Small tables with named rows and columns. After each table, cells are looked up by row and column.

dedamu
fields: fipebo, poz, bida, tal
nibe: [79, 51, 227, 81]
tamos: [109, 78, 232, 75]
rof: [125, 111, 134, 143]
pudo: [134, 146, 98, 144]
nomaka: [123, 206, 49, 166]
famodan: [156, 139, 136, 123]
vel: [110, 134, 98, 132]
bef: [122, 195, 34, 177]
zibe: [112, 184, 50, 148]

pudo, poz: 146
tamos, fipebo: 109
vel, bida: 98
nomaka, tal: 166
famodan, fipebo: 156
tamos, tal: 75

Table lag
	givan	dus
vufufo	70	247
sak	169	174
nez	65	222
ravik	63	206
girova	237	235

What is the dus of vufufo in lag? 247
What is the givan of vufufo in lag? 70
What is the givan of nez in lag? 65
What is the dus of nez in lag? 222
What is the givan of sak in lag? 169
What is the dus of ravik in lag? 206
What is the givan of ravik in lag? 63
What is the dus of sak in lag? 174
What is the dus of girova in lag? 235
What is the givan of girova in lag? 237

kito:
,ganidi,nuno,vod,tig,fumu
nupig,194,80,58,171,152
kal,14,66,165,107,103
nuv,116,120,155,168,47
rim,193,195,19,154,45
nor,73,147,159,42,103
fibezat,52,157,75,54,29
zipem,78,145,188,92,29
bofigi,70,39,66,50,186

tig of kal is 107
vod of bofigi is 66
fumu of rim is 45
tig of nor is 42
nuno of nupig is 80
fumu of bofigi is 186
fumu of nor is 103
ganidi of zipem is 78
vod of fibezat is 75
tig of zipem is 92
tig of nuv is 168
nuno of nor is 147
nuno of nuv is 120
vod of nuv is 155
nuno of rim is 195
Row with the largest fumu: bofigi

vef
          fid    rek  vuzesa  banum
kopovig  2323   6726   -2076   2588
filan    1251  -5251    1091   4474
rilo      821   -618    -166   1842
riku     3266  -1665    1662    316
gurig    -804   -274    2822   2048

banum of rilo is 1842
banum of kopovig is 2588
banum of riku is 316
rek of riku is -1665
fid of kopovig is 2323
rek of gurig is -274
banum of filan is 4474
vuzesa of riku is 1662
fid of riku is 3266
fid of rilo is 821

Table sinaka
,senom,tozun
dab,213,49
kef,133,58
noku,27,84
mit,248,229
bikegef,240,131
bazuza,30,74
vuz,168,29
lif,171,207
pef,36,41

What is the tozun of bazuza in sinaka?
74
What is the tozun of lif in sinaka?
207
What is the tozun of dab in sinaka?
49
What is the senom of noku in sinaka?
27
What is the tozun of vuz in sinaka?
29
What is the senom of bikegef in sinaka?
240
What is the senom of pef in sinaka?
36
What is the senom of lif in sinaka?
171
What is the senom of kef in sinaka?
133
What is the senom of vuz in sinaka?
168
What is the tozun of kef in sinaka?
58
What is the senom of dab in sinaka?
213
What is the tozun of mit in sinaka?
229
What is the tozun of noku in sinaka?
84
What is the senom of bazuza in sinaka?
30
What is the tozun of bikegef in sinaka?
131
What is the tozun of pef in sinaka?
41
What is the senom of mit in sinaka?
248

susedi =
,nisizug,dogaf,pez
sis,23576,-7779,2556
ruz,-39931,27969,65382
tiv,58063,-23306,-64834

tiv, pez: -64834
ruz, dogaf: 27969
tiv, nisizug: 58063
sis, dogaf: -7779
ruz, nisizug: -39931
ruz, pez: 65382
sis, pez: 2556
tiv, dogaf: -23306

zunub:
         timat  nerem
melo      7.60   5.85
fav       6.88   4.59
totab     5.13   6.18
kepugu    6.55   7.14
mak       7.00   7.40
kapu      4.16   3.13
fopo      3.19   0.43
gofezek   4.34   4.69
mil       6.30   6.51
zimadi    8.68   8.91
naf       6.02   3.87
guv       5.67   7.37
murulem   6.83   8.26

What is the nerem of fav in zunub?
4.59
What is the nerem of fopo in zunub?
0.43
What is the nerem of zimadi in zunub?
8.91
What is the nerem of guv in zunub?
7.37
What is the timat of kepugu in zunub?
6.55
What is the nerem of mil in zunub?
6.51
What is the timat of mak in zunub?
7.00
What is the timat of fopo in zunub?
3.19
What is the timat of gofezek in zunub?
4.34
Which row has the largest timat? zimadi

pomal:
	fek	mapago	las	nif	gubapa	nulopu	melut
zop	62	145	151	145	68	128	169
vovepi	87	119	122	119	126	148	153
nemud	91	69	167	69	195	84	17
kibimak	219	43	123	43	168	25	211
vagobu	35	21	61	21	128	185	206
deru	150	43	56	43	168	194	123
kon	99	49	53	49	86	120	166
bigipu	69	145	190	145	55	128	157
sulol	151	121	82	121	136	154	99
lal	95	21	79	21	163	154	92
dus	44	81	141	81	184	176	94
resik	77	111	148	111	65	179	82
tilap	153	38	11	38	93	193	211
fubepo	77	65	74	65	100	133	165

fubepo, gubapa: 100
tilap, las: 11
sulol, las: 82
nemud, las: 167
kon, gubapa: 86
sulol, nif: 121
bigipu, melut: 157
fubepo, las: 74
tilap, gubapa: 93
vovepi, nif: 119
deru, melut: 123
dus, mapago: 81
dus, nulopu: 176
tilap, fek: 153
lal, las: 79
kibimak, nulopu: 25
vovepi, fek: 87
vovepi, mapago: 119
tilap, nulopu: 193
nemud, gubapa: 195
Row with the largest nulopu: deru

